Rows with their classes:
-5.0 -17.3 -16.4 1.4 17.4 11.7 -4.5 2.7 -5.2 0.9 4.5 1.0 0.3 3.6 7.4 1.3 -4.0 -1.8 3.4 -> Q509
-2.2 -7.7 -8.2 -18.0 -18.7 -9.6 -13.5 1.0 -8.2 8.6 3.9 3.8 39.6 8.6 -0.1 0.4 -16.0 15.8 9.8 -> Q697
4.0 -1.6 -10.3 -1.8 0.6 -1.6 -4.5 1.8 -11.8 1.9 -1.6 -0.7 12.8 13.7 0.4 -1.1 -1.8 5.9 5.6 -> Q697
0.1 2.1 -10.2 -10.2 2.9 8.0 -16.3 -2.0 -6.9 6.9 3.4 5.3 32.1 -0.9 -1.1 5.2 2.1 0.9 3.4 -> Q104
-3.6 3.5 -1.6 -4.7 3.9 -0.4 -5.2 -2.7 -8.6 10.9 7.8 -3.9 12.3 2.2 -1.0 9.8 -7.3 12.5 2.5 -> Q509
-4.4 -18.1 -18.2 -17.5 18.1 4.9 -14.9 1.3 -11.8 -9.4 6.4 -8.8 22.8 4.9 1.6 -2.5 -25.1 2.2 12.7 -> Q377
0.3 9.3 -9.5 0.2 0.0 3.6 -8.0 -7.2 -13.8 17.5 5.3 -0.6 9.8 -1.2 1.4 7.1 -10.2 5.7 1.2 -> Q104
-6.5 -22.9 -9.1 -14.5 -3.4 5.8 -3.9 0.5 -2.1 0.1 4.5 4.2 21.3 2.9 -3.0 -3.8 -13.1 4.0 9.5 -> Q697
1.3 -19.1 -6.5 -3.7 3.1 1.1 -6.9 -1.6 -0.4 0.4 0.3 -1.6 24.4 12.1 0.4 -2.1 -6.9 -2.0 9.0 -> Q697
-2.2 23.1 -2.8 -6.5 -44.2 1.7 -7.4 2.8 -13.8 21.5 2.1 2.0 24.6 -5.3 -0.2 15.2 -22.6 30.0 -7.0 -> Q76
-13.0 36.3 -1.6 -19.0 -33.0 12.5 -9.1 -5.6 -8.1 9.0 -0.9 -3.8 22.9 -1.1 -4.2 13.2 -34.4 11.9 -4.5 -> Q76
8.5 1.9 -4.1 6.1 -8.7 4.4 -9.4 -6.2 -3.2 14.8 0.7 -8.5 19.3 4.2 4.0 4.4 8.4 1.4 5.4 -> Q515
-7.7 0.3 -10.2 -9.5 -3.7 2.9 -5.3 -5.4 -19.9 9.6 9.4 4.5 9.4 -5.6 -4.5 3.9 -21.3 10.1 12.4 -> Q509
-0.3 -3.4 -3.3 -2.7 -10.7 7.5 -12.9 -6.0 -3.8 2.4 1.6 -5.2 18.6 0.4 2.6 3.8 3.0 -10.9 12.0 -> Q515
-3.1 -0.1 2.7 -19.1 -9.1 -6.7 -17.0 -0.3 -14.5 15.1 1.3 -7.3 45.7 10.7 12.1 7.0 -4.1 9.1 -2.6 -> Q697
0.5 -0.9 -10.8 3.6 12.2 -1.6 -10.9 -2.5 -5.2 2.6 0.5 -3.0 12.3 14.3 1.0 9.2 6.1 0.4 6.4 -> Q104
-15.0 11.2 0.7 -7.2 2.6 -9.8 4.8 -0.7 1.2 9.5 1.8 15.5 -1.2 -0.5 -5.6 10.7 19.7 17.0 3.0 -> Q563
1.8 17.7 7.2 6.1 -15.4 7.5 -8.7 -10.7 -3.6 12.8 -0.2 -7.4 13.5 2.6 17.1 4.2 9.1 -8.9 -3.1 -> Q515
6.5 -65.5 -10.0 11.1 11.6 -13.4 -1.9 7.4 5.7 5.2 -3.5 1.5 16.1 11.3 -2.5 -4.3 14.1 11.8 4.2 -> Q697
-6.3 -1.7 -0.7 -16.1 0.3 -12.3 -7.6 2.5 3.9 -2.1 -3.5 -3.3 39.6 20.3 -3.3 1.3 6.5 4.0 6.2 -> Q76
-6.3 -11.6 -4.0 -10.4 5.2 -11.8 -14.2 6.7 6.1 -29.4 -2.7 -0.4 40.8 21.4 -0.7 4.2 6.7 9.8 4.1 -> Q76
-21.9 -9.9 -9.1 -22.3 2.9 9.4 -11.6 4.1 -6.6 1.5 5.9 14.0 22.0 2.7 -5.0 6.7 -15.0 2.2 13.1 -> Q76
4.3 22.8 -4.1 -0.2 -20.4 1.3 -17.1 -9.1 -14.5 18.1 4.1 -14.9 20.8 0.0 8.3 12.0 -3.4 5.3 -2.8 -> Q515
14.6 22.7 -9.2 8.4 -1.2 6.2 -7.6 5.0 -10.3 6.9 1.8 2.2 -5.4 -7.6 1.0 8.1 -4.5 2.8 -12.1 -> Q104
0.6 -7.7 -8.4 -7.5 10.2 -3.3 -9.6 -9.0 -14.3 8.1 10.9 -7.5 17.1 4.6 -5.0 4.4 -5.4 1.9 12.5 -> Q377
1.0 6.0 -9.0 -0.9 1.8 7.5 -3.7 -4.0 -13.8 8.9 0.5 11.2 6.5 -4.4 4.0 9.3 1.2 3.8 -1.7 -> Q104
-6.5 -23.2 -11.7 -2.4 11.2 2.9 -3.7 -2.3 -3.5 8.8 7.7 -0.1 12.2 11.3 0.0 -8.6 3.8 8.4 4.7 -> Q509
-1.2 5.2 -16.9 -7.1 -19.9 1.1 -21.3 -9.9 -14.1 20.3 7.0 5.8 44.3 1.1 -2.4 17.8 -4.0 -10.2 11.9 -> Q515
-6.8 -5.2 -10.5 -5.7 19.1 8.9 -18.6 -0.4 -6.3 9.8 2.0 9.4 24.8 7.1 -9.6 10.1 11.5 3.5 -0.4 -> Q104
-6.1 3.1 -5.7 -15.0 5.2 -0.8 -18.0 -6.1 -9.0 10.1 6.0 -4.7 30.4 -0.4 -2.2 6.3 -1.5 3.2 7.7 -> Q515
-1.7 11.3 -7.9 -4.3 -12.3 -19.5 -16.9 4.2 -7.6 21.7 5.9 58.6 38.7 20.2 -9.0 21.0 1.0 31.6 13.7 -> Q76
-7.9 -12.1 -8.0 -2.0 5.6 14.8 -11.6 -6.8 0.1 4.0 0.8 -7.7 16.6 2.2 2.7 2.1 1.2 -8.8 7.3 -> Q515
-3.1 -4.3 -16.3 -11.0 -14.4 7.2 -6.0 -2.1 -11.8 17.6 7.4 4.6 16.0 -5.1 -4.5 -0.4 -17.4 10.9 0.0 -> Q697
-4.5 -13.2 -4.3 -10.3 -9.9 -4.6 -19.6 -1.8 -7.4 9.2 -1.1 -4.6 35.6 9.9 1.9 1.2 -10.9 11.8 7.8 -> Q697
7.9 12.4 -3.8 -7.4 -22.2 -12.1 -21.6 -1.4 -6.7 12.5 -1.8 -12.7 33.3 11.0 3.2 9.1 -13.1 7.3 1.4 -> Q697
-0.9 11.3 3.6 3.5 -25.4 4.8 -7.4 -6.5 0.9 9.7 -2.7 -17.2 12.7 -2.7 8.9 2.8 -3.7 -2.5 2.2 -> Q515

Rows with their classes:
-3.5 -5.8 -13.4 -5.5 11.6 10.1 17.4 -2.5 -3.1 6.9 7.7 -3.3 -7.6 5.5 -11.7 -1.7 6.3 0.7 -8.6 -> T
0.7 5.8 5.5 5.8 8.5 6.3 15.8 -1.2 2.5 6.5 5.5 10.5 5.7 12.9 6.2 12.7 -5.5 -2.1 8.1 -> T
6.1 -0.6 -37.6 -1.3 6.2 8.8 37.6 -6.6 -4.6 1.0 -2.0 -5.4 6.2 12.4 -2.5 2.9 -4.5 6.8 1.4 -> D
-3.7 -0.8 -7.3 0.8 6.0 -7.0 13.8 -6.1 1.7 3.4 2.3 6.3 -0.7 6.3 0.9 3.6 -13.2 -1.6 -13.6 -> T
0.6 -2.4 4.8 -5.7 -0.8 4.7 11.3 -5.8 6.3 4.1 13.0 6.1 -5.4 15.4 5.1 11.9 5.2 -7.0 4.0 -> E
